Below is a small trained network, with its code and all its weights. Each question gives an input and a class and asks what happens when units are switched off, that is, made to give their printed mean instead of their output.

import numpy as np


def w(rows, s, z=0):
    codes = np.array(rows[::2]) - 128.0
    scale = np.full(codes.shape[1], s)
    scale[-1] = z or s
    return codes * scale


def f(y):
    return y / 2 * (1 + np.tanh(0.7978845608 * (y + 0.044715 * y**3)))


def log_softmax(a):
    a = a - a.max(-1, keepdims=True)
    return a - np.log(np.exp(a).sum(-1, keepdims=True))


def net(x, mask):
    res = np.array(x, float).reshape(1, 7) / 4 @ E
    y = f(res @ A[0][:, :-1].T + A[0][:, -1])
    res = res + np.where(mask, y, B[0][:, -1]) @ B[0][:, :-1]
    return log_softmax(res[-1] @ U[:, :-1].T + U[:, -1])


A, B = {}, {}
E = w([
[155,96,217,130,132,140,116,75,129,177,91],'x0',
[187,68,187,109,96,187,116,143,112,170,114],'x1',
[133,197,136,130,95,180,177,90,57,227,95],'x2',
[11,81,51,106,123,107,108,115,147,253,184],'x3',
[198,87,169,114,131,127,19,142,157,201,86],'x4',
[168,141,175,108,68,187,118,134,124,124,232],'x5',
[164,41,210,24,69,35,91,130,66,120,154],'x6',
],0.0073)
A[0] = w([
[132,76,171,2,62,49,96,175,99,114,232,130],'N1',
[100,226,154,148,123,91,193,66,56,137,13,188],'N2',
[167,154,147,129,62,249,114,114,87,223,161,140],'N3',
[67,183,71,109,125,120,159,147,129,137,153,76],'N4',
[167,162,101,162,148,106,97,211,159,34,126,116],'N5',
[64,98,133,141,102,101,99,109,111,170,131,103],'N6',
[141,165,93,191,112,152,192,111,111,75,173,254],'N7',
[56,135,55,117,163,48,126,127,131,170,158,138],'N8',
[130,93,204,126,122,153,75,85,160,102,132,43],'N9',
],0.0076,0.0037)
B[0] = w([
[191,124,218,106,148,156,228,254,119,192,233,255],'N1',
[124,101,137,147,174,167,134,153,115,133,213,204],'N2',
[154,149,110,209,43,142,44,118,48,111,93,223],'N3',
[102,74,85,106,201,91,120,104,193,78,123,172],'N4',
[155,139,158,214,22,147,104,149,56,110,122,189],'N5',
[155,120,110,144,123,146,68,104,90,102,95,159],'N6',
[63,205,104,146,124,197,117,145,98,143,227,209],'N7',
[168,55,118,162,115,2,64,101,174,90,85,202],'N8',
[149,112,93,86,190,83,159,166,158,118,149,165],'N9',
],0.0087,0.0099)
U = w([
[40,120,101,111,206,125,131,67,154,113,164,44],'0',
[162,77,149,90,220,105,167,181,152,154,143,147],'1',
[90,201,142,2,80,119,212,66,159,149,41,2],'2',
[124,164,142,151,91,226,135,187,72,144,184,185],'3',
[165,94,132,149,37,75,65,71,103,112,20,150],'4',
],0.0073,0.0047)

Each question gives the input, the list of numbers given to net, and the class t.
The units are the neurons (one row each of A and B). Each row of codes is followed by its name. A weight is (code - 128) times the scale printed after its matrix; where a second scale follows, it is the last column's (A, B and U).
mask holds one flag per neuron, in row order. A switched-off neuron (its flag False) gives its mean, the last column of its row in B, instead of its output. The means were averaged over made-up inputs and are rounded, as every weight is.
A unit's drop is (log p(t) with every unit on - log p(t) with that unit switched off) / (log p(t) with every unit on - log p(t) with every unit switched off).
The circuit of an input: a set's keep is (log p(t) with only the set's units on - log p(t) with every unit switched off) / (log p(t) with every unit on - log p(t) with every unit switched off). Starting from all 9 units, units are removed one at a time, each time the one whose removal leaves the highest keep (on an exact tie, the one counted first), for as long as the keep stays at least 0.8.
circuit, biggest first: the units of the circuit, biggest drop first
most important unit: the unit with the biggest drop
top k neurons: the k neurons with the biggest drops, biggest first
drop of u: that unit's drop, to one decimal
input [6,-3,-5,-5,-7,-7,-1], class 3: most important unit	N5
input [-6,4,-6,8,1,1,-8], class 0: circuit, biggest first	N1; N4
input [1,-5,-2,0,6,5,3], class 1: circuit, biggest first	N7; N3
input [6,7,6,0,5,7,-5], class 4: circuit, biggest first	N3; N1
input [-7,-4,-6,3,-4,1,5], class 1: circuit, biggest first	N1; N8
input [8,-3,7,6,5,6,-3], class 4: top 2 neurons	N1; N3
input [-4,7,-5,-2,0,-7,1], class 4: top 3 neurons	N1; N7; N2
input [-5,7,-1,4,-3,0,-4], class 0: top 2 neurons	N1; N5
input [-4,-7,-8,-8,-3,-5,2], class 3: top 2 neurons	N7; N5
input [-5,-2,-4,-2,1,-4,-3], class 4: top 4 neurons	N1; N5; N2; N8
input [7,7,0,-4,-2,-1,4], class 1: circuit, biggest first	N9; N5
input [-2,-4,6,7,4,-8,1], class 4: top 2 neurons	N8; N1
input [-5,4,-7,0,-2,-6,-2], class 4: top 2 neurons	N1; N5
input [1,2,-2,8,-3,-5,2], class 4: circuit, biggest first	N8
input [1,-4,-5,7,-1,-3,-5], class 4: top 3 neurons	N8; N1; N2
input [-2,6,-1,5,-3,-6,-3], class 4: top 2 neurons	N1; N8
input [-1,3,-5,8,0,6,-4], class 0: top 2 neurons	N5; N1
input [3,-1,0,5,5,-3,-5], class 4: drop of N1	0.3
input [2,6,7,0,5,4,-5], class 4: drop of N7	0.2
input [1,-2,1,4,-5,3,2], class 1: drop of N5	0.3
input [3,2,-7,-1,2,-3,-1], class 4: circuit, biggest first	N1
